Moves between points:
from | § @
daz | dar piv
fod | veg raz
bot | zab niv
lin | fiv lam
dar | niv nos
pim | dar las
kup | fet reg
vil | fod kal
las | lek fam
kal | kad zag
nos | pap bav
pas | kup kot
val | raz beg
dat | vaf lat
kug | piv pep
niv | pas pap
lam | rer veg
miz | vil vaf
kar | pim fiv
duz | dif guz
rap | duz fet
lat | sot kup
bav | mis kar
lek | fam fod
guz | rap mup
taz | beg zaz
zag | pip raz
pep | rer lek
fet | taz vaf
reg | bot dar
pip | vil guf
piv | nos rer
rer | bav fam
zap | kal dif
veg | zap miz
zaz | dat zab
mis | kug kar
tev | vil guf
zab | reg beg
raz | guf guz
guf | miz rap
pap | kot mis
kot | daz kug
vaf | zaz bot
kad | lek pip
sot | vaf reg
fam | kar lin
dif | zag lin
fiv | pim pep
mup | fet sot
beg | guz lat

In the rows, zero is written as 159.

The rows follow the links: the fewer symbols apart two points are, the more alike their rows tend to be.

Each row is also shifted at random along 3 hidden directions that mean nothing.

Some points, each with a row of numbers:
bot
134 157 140 160 181 97 179 138 152 102 244 183 141 182 190 137 173 167 132 143 89 116 120 140 142 189 216 165 135 171 126 153 163 106 138 138 141 126 157 120 132 163 166 207 131 154 120 210 180 103 164 118 133 141 185 162
zap
149 153 172 175 186 190 125 216 179 201 99 156 143 183 150 134 122 184 166 199 199 210 245 159 191 147 150 146 155 167 179 124 141 179 200 168 141 190 139 176 173 168 129 82 195 127 147 97 134 182 186 207 140 143 208 175
piv
166 195 151 170 120 150 210 111 216 212 210 166 180 90 168 175 185 87 162 98 193 115 90 135 90 148 136 183 98 121 135 138 161 153 150 153 171 152 137 107 173 147 170 189 121 216 217 152 153 136 183 171 175 148 208 131
fet
183 113 166 113 185 135 180 132 131 74 175 161 173 203 178 179 130 188 126 163 115 131 134 173 180 155 205 151 188 197 172 180 219 163 94 134 167 172 196 151 144 107 148 211 153 150 104 230 209 148 161 103 187 188 102 168
rer
184 202 128 179 110 183 113 154 121 215 123 113 156 81 140 161 228 110 188 169 190 160 135 148 149 185 94 178 169 108 154 182 101 173 198 188 158 133 128 192 162 231 187 134 163 176 236 121 137 163 115 171 149 148 172 113
pas
134 166 158 134 144 132 215 115 208 152 239 175 183 156 189 192 155 146 147 85 127 112 99 164 92 146 172 162 137 161 118 175 194 133 145 123 170 156 183 89 132 122 158 229 112 223 164 198 181 109 172 153 152 155 143 169
pip
114 146 157 235 141 198 138 293 138 190 82 148 195 201 101 162 141 203 204 185 187 266 206 205 153 169 200 82 186 156 166 187 107 174 188 204 146 141 180 272 154 225 172 77 189 89 186 105 86 190 153 196 118 131 103 173
guf
149 136 195 169 182 193 167 210 184 170 111 168 157 207 145 152 88 201 170 180 193 209 220 185 176 138 170 127 147 193 182 139 175 188 162 155 156 209 169 177 173 124 120 113 182 135 131 132 138 189 208 192 145 159 176 190
reg
155 162 152 124 187 98 179 101 171 105 253 181 122 178 206 128 160 164 122 141 89 98 124 118 154 172 200 196 136 173 122 129 177 108 138 116 135 152 160 77 145 128 157 210 132 166 113 211 200 101 174 125 150 144 214 169
duz
214 121 197 189 177 166 214 148 177 128 117 155 179 184 160 143 99 142 136 192 235 181 162 165 194 131 172 142 112 176 226 130 207 208 110 149 185 196 150 187 199 98 137 143 180 132 142 186 165 203 222 134 205 163 177 128
lin
190 186 149 184 146 195 126 164 135 199 97 168 155 113 116 160 217 116 173 193 210 181 176 145 198 157 90 170 175 125 190 148 125 191 187 217 168 149 132 204 184 190 176 129 183 148 200 113 138 207 127 181 194 169 152 131
rap
198 103 179 227 155 161 199 197 130 111 107 122 197 189 148 137 104 164 157 201 215 213 134 181 173 172 210 104 132 180 213 174 181 193 101 148 175 159 157 237 176 164 162 134 177 95 158 190 136 191 205 124 167 138 149 104
bav
182 195 166 82 124 184 166 71 193 215 176 165 163 77 166 224 200 106 158 105 172 107 117 148 131 123 69 207 169 130 146 163 175 181 175 150 179 183 158 81 165 123 162 207 137 253 203 147 195 161 131 188 201 188 145 166
beg
190 107 166 88 158 147 108 157 61 64 135 82 155 193 192 165 137 222 148 201 94 162 145 195 184 191 205 153 231 195 155 231 169 156 119 106 150 171 182 175 112 156 152 187 166 124 99 219 213 146 122 96 135 174 107 163
guz
212 106 183 187 158 172 177 183 115 95 112 116 192 194 151 170 114 180 157 199 186 202 135 189 179 163 206 117 163 177 202 195 198 191 100 133 173 171 171 227 155 151 158 153 184 111 143 199 159 187 187 115 172 158 111 125
las
184 206 176 18 184 218 100 67 186 200 148 195 95 104 166 213 201 144 136 147 150 107 210 124 212 103 25 256 228 160 152 124 189 191 218 167 163 225 163 42 179 85 136 185 164 248 137 120 231 190 119 205 234 235 163 227
sot
151 141 135 227 178 106 215 183 125 81 211 191 177 204 141 129 192 156 138 160 120 155 110 153 163 196 245 126 145 166 163 176 169 119 100 194 153 99 189 218 146 181 197 195 146 108 128 226 141 142 153 92 164 156 99 135
lat
164 141 131 203 189 85 171 159 113 77 210 146 143 196 178 92 171 168 138 193 105 140 133 134 164 209 243 150 129 167 156 157 153 108 113 141 129 105 147 188 145 190 181 175 157 108 122 221 151 125 167 92 135 125 203 123

Start here and follow the symbols in turn, left to right. Where do you end up?
Answer with the point's name.
136 177 155 120 134 136 186 116 189 163 240 164 164 136 199 193 155 154 162 86 108 111 99 161 94 152 168 174 151 160 107 175 185 128 151 123 162 156 180 79 127 130 157 219 117 221 166 186 195 96 153 157 145 152 159 181
§ § @: reg
202 103 174 139 167 133 164 140 101 69 156 106 166 192 182 153 121 185 133 196 135 157 139 170 177 175 208 147 178 193 180 195 189 157 103 113 161 164 162 180 143 144 157 186 164 119 114 228 198 156 163 99 158 162 141 133
§ @: vaf
149 144 176 227 193 168 183 219 205 192 115 174 150 193 142 106 114 159 173 193 227 210 227 153 186 152 170 134 101 158 191 95 147 178 173 165 155 173 131 193 200 157 136 80 191 115 157 109 107 186 219 194 147 127 237 154
@ § §: miz
150 145 138 229 173 84 224 166 151 93 241 189 183 199 152 127 178 140 145 143 122 143 89 147 129 188 246 128 109 158 155 162 167 116 100 166 151 91 179 185 147 169 196 202 129 134 148 227 153 124 169 98 162 130 141 130
§ @ @: bot
176 207 137 130 134 189 137 110 155 196 156 194 156 89 135 204 236 118 156 145 168 117 143 141 163 145 80 201 193 120 164 175 144 171 188 208 177 145 152 145 170 166 185 193 149 206 201 137 168 179 99 167 209 204 117 162
@ § §: fam
165 121 196 198 179 190 181 219 171 144 101 165 181 207 130 164 100 189 160 179 209 224 203 196 178 143 181 111 159 184 207 157 179 204 138 172 182 189 173 213 178 131 134 113 193 108 138 142 136 206 203 169 168 164 122 168
§ @: rap
184 189 145 115 127 202 100 129 117 199 117 143 149 93 134 194 227 129 172 169 170 143 155 144 180 156 75 203 218 124 174 193 132 180 199 187 162 156 147 165 163 198 181 161 164 185 201 127 171 183 96 176 193 189 122 153
@ § §: bav
184 198 142 164 114 167 128 127 131 206 145 133 153 80 145 153 228 103 174 172 180 134 130 136 154 171 85 183 162 108 165 166 119 176 187 184 162 132 129 166 169 210 181 159 155 186 218 132 151 166 114 169 173 161 185 117
@ @: pep
184 95 189 140 171 184 173 192 112 88 104 133 193 207 142 199 105 207 154 185 156 202 171 207 183 149 197 105 210 201 197 222 205 198 113 146 187 184 205 214 138 129 149 170 181 117 114 200 180 194 157 124 180 192 49 176
§ §: guf
150 144 142 132 194 110 147 139 125 76 210 170 130 197 182 135 175 191 133 170 78 135 147 148 190 184 212 168 177 188 139 171 175 120 134 154 138 130 177 148 137 154 167 196 159 127 93 211 187 128 137 113 154 163 145 181
§ § §: dat
148 154 142 178 193 90 224 148 166 85 236 229 161 193 154 144 184 157 129 142 102 132 121 141 154 162 229 151 142 166 158 155 189 112 107 176 152 115 189 160 158 137 194 217 138 138 117 226 162 143 163 102 192 167 112 158
@ @ @: kup
148 174 141 191 88 141 132 149 131 196 190 56 166 105 211 124 155 148 196 142 156 143 102 163 84 216 169 157 118 138 96 193 101 127 178 98 142 135 114 161 123 237 168 151 124 185 220 171 147 83 158 158 53 86 250 96
§ @ §: nos
184 204 142 128 127 185 90 129 131 209 129 116 136 80 162 167 219 130 179 175 177 145 153 142 163 166 77 202 177 118 147 164 115 175 205 172 153 157 119 150 160 206 175 147 163 193 210 121 153 170 113 180 158 158 193 134
§ §: bav
152 201 148 170 151 199 109 200 140 217 101 176 152 137 113 168 215 156 187 186 180 201 203 158 187 162 101 163 208 131 173 169 107 170 209 225 158 143 155 206 172 212 174 114 191 154 193 95 125 198 110 196 170 177 125 165
@ § §: zap
127 175 168 160 178 207 124 218 173 205 113 185 148 180 128 168 140 198 177 172 178 207 247 186 186 144 135 141 194 171 166 156 135 172 207 192 155 183 170 176 160 169 137 104 189 147 156 93 134 194 156 216 145 176 141 210
@ §: vil
132 140 146 170 199 120 211 180 148 85 224 231 174 216 133 174 173 176 128 139 86 151 139 165 164 158 232 127 186 181 155 184 192 124 113 198 161 119 214 180 143 141 180 220 149 122 111 215 165 153 143 113 202 195 47 187
@ @ @: pap
149 190 140 101 118 157 155 111 166 172 212 143 173 118 181 212 185 144 169 93 111 118 89 161 93 156 144 178 177 149 94 195 165 132 162 128 156 155 175 93 133 149 169 218 111 223 186 178 182 120 133 165 154 164 134 177
@ @ @: kar
177 131 175 194 155 201 137 210 139 181 62 116 175 167 134 150 118 176 185 217 218 223 205 183 185 150 146 121 168 169 207 168 140 203 171 169 165 173 148 237 181 182 154 92 204 102 172 124 126 207 169 181 156 152 160 145
§ @: raz
